Below is a small trained network, with its code and all its weights. Each question gives an input and a target symbol and asks what happens when units are switched off, that is, made to give their printed mean instead of their output.

import numpy as np


def w(rows, s, z=0):
    codes = np.array(rows[::2]) - 128.0
    scale = np.full(codes.shape[1], s)
    scale[-1] = z or s
    return codes * scale


def norm(h):
    return h / np.sqrt((h * h).mean(-1, keepdims=True) + 1e-5)


def softmax(a):
    e = np.exp(a - a.max(-1, keepdims=True))
    return e / e.sum(-1, keepdims=True)


def log_softmax(a):
    a = a - a.max(-1, keepdims=True)
    return a - np.log(np.exp(a).sum(-1, keepdims=True))


def net(x, mask):
    ids = ['αγδεζηθλστψω'.index(c) for c in x.split()]
    T = len(ids)
    res = E[ids] + P[:T]
    u = 0
    for l in range(2):
        r = norm(res)
        for j in range(3):
            rows = slice(2 * j, 2 * j + 2)
            q, k, v = (r @ M[l][rows].T for M in (Q, K, V))
            z = softmax(np.where(np.tri(T) > 0, q @ k.T / 2**0.5, -1e9)) @ v
            o = O[l][rows]
            res = res + np.where(mask[u + j], z, o[:, -1]) @ o[:, :-1]
        u += 3
    return log_softmax(norm(res)[-1] @ U[:, :-1].T + U[:, -1])


Q, K, V, O = {}, {}, {}, {}
E = w([
[78,83,174,108,90],'α',
[46,42,91,54,101],'γ',
[80,81,178,113,89],'δ',
[92,69,168,113,109],'ε',
[64,57,92,50,109],'ζ',
[115,66,147,117,188],'η',
[121,7,55,148,155],'θ',
[102,112,70,39,115],'λ',
[102,112,58,143,217],'σ',
[45,162,103,185,142],'τ',
[62,180,193,114,201],'ψ',
[105,138,28,121,139],'ω',
],0.0018)
P = w([
[214,114,179,233,64],'0',
[68,28,111,154,109],'1',
[60,42,100,138,126],'2',
[66,68,118,106,131],'3',
[75,91,114,89,134],'4',
[84,118,118,79,139],'5',
[97,143,119,61,143],'6',
[109,178,121,47,144],'7',
[118,196,122,30,148],'8',
[127,221,116,8,148],'9',
],0.0012)
Q[0] = w([
[208,163,39,164,55],'L0H1',
[224,151,95,243,72],'L0H1',
[134,142,222,135,80],'L0H2',
[83,79,90,64,151],'L0H2',
[100,114,78,64,220],'L0H3',
[2,83,147,26,105],'L0H3',
],0.0081)
K[0] = w([
[175,67,162,156,89],'L0H1',
[117,56,147,178,102],'L0H1',
[93,163,153,143,60],'L0H2',
[136,137,146,86,186],'L0H2',
[70,254,91,92,104],'L0H3',
[119,176,125,76,173],'L0H3',
],0.0088)
V[0] = w([
[111,133,114,199,204],'L0H1',
[103,221,79,114,103],'L0H1',
[125,99,188,70,187],'L0H2',
[166,79,120,121,155],'L0H2',
[123,50,165,142,118],'L0H3',
[200,86,117,122,253],'L0H3',
],0.0034)
O[0] = w([
[79,184,81,147,94,120],'L0H1',
[101,44,129,202,147,66],'L0H1',
[167,159,125,154,50,250],'L0H2',
[132,135,154,218,115,175],'L0H2',
[195,181,129,105,151,236],'L0H3',
[111,83,88,65,254,27],'L0H3',
],0.0034,0.0013)
Q[1] = w([
[47,87,100,169,74],'L1H1',
[193,167,141,46,142],'L1H1',
[187,50,2,167,159],'L1H2',
[105,26,40,128,99],'L1H2',
[181,110,175,125,70],'L1H3',
[246,177,180,160,99],'L1H3',
],0.0076)
K[1] = w([
[46,183,164,167,125],'L1H1',
[221,120,82,107,88],'L1H1',
[208,129,71,255,160],'L1H2',
[117,109,116,205,98],'L1H2',
[152,86,87,114,77],'L1H3',
[232,46,141,104,46],'L1H3',
],0.0083)
V[1] = w([
[173,72,38,123,81],'L1H1',
[143,50,219,31,129],'L1H1',
[128,144,203,124,78],'L1H2',
[100,103,154,2,115],'L1H2',
[126,68,212,124,101],'L1H3',
[197,79,60,125,93],'L1H3',
],0.003)
O[1] = w([
[152,89,68,128,3,114],'L1H1',
[76,91,173,44,110,140],'L1H1',
[99,105,63,126,168,234],'L1H2',
[196,141,78,191,193,250],'L1H2',
[181,180,162,182,187,151],'L1H3',
[157,120,28,158,148,109],'L1H3',
],0.0029,0.0019)
U = w([
[129,130,126,124,130,11],'α',
[161,135,136,125,106,59],'γ',
[38,166,218,119,197,106],'δ',
[195,137,39,123,63,80],'ε',
[177,10,174,148,157,201],'ζ',
[165,160,152,116,109,93],'η',
[111,147,142,123,80,58],'θ',
[65,70,154,164,123,125],'λ',
[91,160,110,254,113,255],'σ',
[197,192,98,62,223,152],'τ',
[54,111,49,68,181,135],'ψ',
[162,198,204,108,46,151],'ω',
],0.0099,0.0036)

Each question gives the input, a string of symbols that net reads in full, and the target symbol t.
The units are the heads (2 rows each of Q, K, V and O). Each row of codes is followed by its name. A weight is (code - 128) times the scale printed after its matrix; where a second scale follows, it is the last column's (O and U).
mask holds one flag per head, layer by layer. A switched-off head (its flag False) gives its mean, the last column of its rows in O, instead of its output. The means were averaged over made-up inputs and are rounded, as every weight is.
A unit's drop is (log p(t) with every unit on - log p(t) with that unit switched off) / (log p(t) with every unit on - log p(t) with every unit switched off).
The circuit of an input: a set's keep is (log p(t) with only the set's units on - log p(t) with every unit switched off) / (log p(t) with every unit on - log p(t) with every unit switched off). Starting from all 6 units, units are removed one at a time, each time the one whose removal leaves the highest keep (on an exact tie, the one counted first), for as long as the keep stays at least 0.8.
units of the circuit, in order: the units of the circuit, biggest drop first
most important unit: the unit with the biggest drop
which heads matter: for each layer, one digit per head in row order, 1 if its drop is at least 0.15 and else 0, layers parted by /
input η ω θ ψ γ σ α δ η δ, target τ: units of the circuit, in order -> (L1H2)
input δ η ε, target τ: which heads matter -> 101 / 000
input τ δ δ τ η α, target σ: units of the circuit, in order -> (L1H1 L1H2)
input ω γ η η ε τ η δ, target σ: which heads matter -> 100 / 010
input δ δ α τ λ η δ ψ δ, target δ: units of the circuit, in order -> (L0H1 L1H1)
input α δ γ α, target ω: which heads matter -> 001 / 100
input δ δ δ δ τ σ, target σ: which heads matter -> 101 / 100
input δ γ θ, target ε: units of the circuit, in order -> (L0H3 L0H1 L1H1)
input λ θ η δ δ σ δ λ σ, target ψ: which heads matter -> 001 / 000
input τ γ η δ, target τ: units of the circuit, in order -> (L0H3 L1H2 L0H1)
input α ε η, target τ: which heads matter -> 100 / 000
input δ η ε τ ζ ψ θ, target δ: which heads matter -> 001 / 111
input λ α δ ω σ δ η, target ψ: which heads matter -> 101 / 000
input δ δ η η θ, target ε: most important unit -> L0H2
input δ σ τ σ δ δ γ ζ η τ, target σ: units of the circuit, in order -> (L0H1 L0H3)
input α ω δ δ δ θ λ θ, target ζ: units of the circuit, in order -> (L0H1 L1H2)
input η ω δ η α, target τ: units of the circuit, in order -> (L0H3 L1H2)
input δ δ ζ τ λ σ α θ δ, target ε: which heads matter -> 000 / 110
input ε η ω τ τ θ, target σ: which heads matter -> 000 / 100
input η ω τ η α, target σ: units of the circuit, in order -> (L1H1 L0H1)
input α τ η η, target σ: which heads matter -> 110 / 100
input δ δ δ γ λ σ δ δ δ τ, target σ: units of the circuit, in order -> (L0H3 L0H1)
input ω η τ δ θ λ δ, target ζ: units of the circuit, in order -> (L0H1)
input θ τ η λ τ δ ε, target σ: units of the circuit, in order -> (L0H1 L1H1)
input τ ζ η λ ω δ δ σ σ ε, target ψ: which heads matter -> 001 / 000
input λ δ θ θ ε, target ε: units of the circuit, in order -> (L1H1 L0H3)
input η δ δ ψ ε, target δ: most important unit -> L1H1
input σ η δ ψ η θ δ η, target ε: which heads matter -> 110 / 100
input η σ λ δ λ η, target ζ: units of the circuit, in order -> (L0H1 L1H1)
input ζ σ δ, target ψ: units of the circuit, in order -> (L0H3 L0H1)
